Below are the code and all the weights of a small trained network. Each question names an input and a class and asks about switching units off, where a switched-off unit gives its printed mean instead of its output.

import numpy as np


def w(rows, s, z=0):
    codes = np.array(rows[::2]) - 128.0
    scale = np.full(codes.shape[1], s)
    scale[-1] = z or s
    return codes * scale


def f(y):
    return np.maximum(y, 0)


def log_softmax(a):
    a = a - a.max(-1, keepdims=True)
    return a - np.log(np.exp(a).sum(-1, keepdims=True))


def net(x, mask):
    res = np.array(x, float).reshape(1, 5) / 4 @ E
    y = f(res @ A[0][:, :-1].T + A[0][:, -1])
    res = res + np.where(mask, y, B[0][:, -1]) @ B[0][:, :-1]
    return log_softmax(res[-1] @ U[:, :-1].T + U[:, -1])


A, B = {}, {}
E = w([
[122,67,131,179,103,227,112,97,101,154,123,171],'x0',
[206,128,219,151,174,120,82,177,170,90,115,36],'x1',
[183,75,82,121,115,154,107,107,206,110,88,155],'x2',
[7,198,115,74,79,191,61,154,130,193,121,119],'x3',
[114,116,172,83,158,153,135,200,111,85,193,158],'x4',
],0.012)
A[0] = w([
[190,52,113,200,161,83,196,61,83,183,43,62,147],'neuron 0',
[49,122,90,194,50,176,159,83,101,215,130,171,104],'neuron 1',
[122,229,69,83,172,75,128,79,112,109,153,127,193],'neuron 2',
[101,163,113,123,131,59,163,96,44,74,222,99,129],'neuron 3',
[176,158,68,141,81,57,85,149,205,141,38,138,53],'neuron 4',
[118,110,109,135,188,157,192,96,106,138,173,123,4],'neuron 5',
[201,92,40,179,100,145,167,94,134,154,108,180,147],'neuron 6',
[121,218,142,150,138,127,29,191,135,114,150,28,229],'neuron 7',
[7,176,100,61,91,165,59,150,131,178,115,70,169],'neuron 8',
[107,87,111,209,175,109,200,129,80,145,92,164,2],'neuron 9',
[108,114,149,100,90,170,104,254,115,135,151,218,28],'neuron 10',
[122,140,180,189,138,246,127,148,86,90,195,132,56],'neuron 11',
],0.0077,0.0033)
B[0] = w([
[254,144,176,189,78,138,54,111,184,206,26,195,219],'neuron 0',
[120,161,167,159,161,178,70,130,208,190,135,149,224],'neuron 1',
[135,46,172,94,133,62,164,172,140,129,145,252,188],'neuron 2',
[106,64,171,21,137,70,130,166,114,180,139,175,187],'neuron 3',
[85,55,77,92,137,71,221,226,124,148,196,204,185],'neuron 4',
[141,153,199,145,87,120,150,128,244,156,143,156,146],'neuron 5',
[179,183,94,133,176,195,65,97,202,107,89,169,212],'neuron 6',
[127,108,240,103,124,163,137,139,97,200,167,124,223],'neuron 7',
[210,153,192,171,46,112,100,132,135,197,127,191,247],'neuron 8',
[103,125,156,151,113,68,127,180,60,151,135,159,162],'neuron 9',
[156,187,6,170,96,179,110,94,132,95,127,159,180],'neuron 10',
[4,87,118,62,112,71,199,171,78,95,169,161,177],'neuron 11',
],0.008,0.015)
U = w([
[144,176,188,39,132,44,194,214,110,94,215,97,221],'0',
[167,150,211,209,97,222,10,112,95,226,48,82,157],'1',
[144,119,1,87,116,206,118,150,144,45,89,118,2],'2',
],0.0073,0.0047)

Each question gives the input, the list of numbers given to net, and the class t.
The units are the neurons (one row each of A and B). Each row of codes is followed by its name. A weight is (code - 128) times the scale printed after its matrix; where a second scale follows, it is the last column's (A, B and U).
mask holds one flag per neuron, in row order. A switched-off neuron (its flag False) gives its mean, the last column of its row in B, instead of its output. The means were averaged over made-up inputs and are rounded, as every weight is.
A unit's drop is (log p(t) with every unit on - log p(t) with that unit switched off) / (log p(t) with every unit on - log p(t) with every unit switched off).
The circuit of an input: a set's keep is (log p(t) with only the set's units on - log p(t) with every unit switched off) / (log p(t) with every unit on - log p(t) with every unit switched off). Starting from all 12 units, units are removed one at a time, each time the one whose removal leaves the highest keep (on an exact tie, the one counted first), for as long as the keep stays at least 0.8.
circuit, biggest first: the units of the circuit, biggest drop first
k most important neurons: the k neurons with the biggest drops, biggest first
drop when u is switched off: that unit's drop, to one decimal
input [-1,6,-1,4,6], class 0: circuit, biggest first => [neuron 0]
input [-1,-6,7,-4,0], class 2: 3 most important neurons => [neuron 8; neuron 7; neuron 4]
input [4,-1,8,-5,5], class 2: 3 most important neurons => [neuron 8; neuron 7; neuron 1]
input [-6,4,7,7,-1], class 0: 2 most important neurons => [neuron 4; neuron 0]
input [-5,1,5,6,8], class 1: 2 most important neurons => [neuron 8; neuron 4]
input [2,-2,7,-7,6], class 2: 4 most important neurons => [neuron 8; neuron 7; neuron 1; neuron 6]
input [-4,7,8,6,2], class 0: 4 most important neurons => [neuron 4; neuron 0; neuron 1; neuron 6]
input [-5,-3,6,7,-2], class 0: 2 most important neurons => [neuron 4; neuron 0]
input [-3,1,-8,-8,-4], class 1: 2 most important neurons => [neuron 0; neuron 4]
input [-5,-3,-5,2,-5], class 0: 2 most important neurons => [neuron 0; neuron 2]
input [-3,1,6,1,0], class 0: drop when neuron 4 is switched off => 0.1
input [-2,1,1,-1,2], class 0: drop when neuron 1 is switched off => 0.1
input [-5,2,8,-1,0], class 2: drop when neuron 2 is switched off => 0.2
input [-4,-4,1,-3,-3], class 0: circuit, biggest first => [neuron 4]
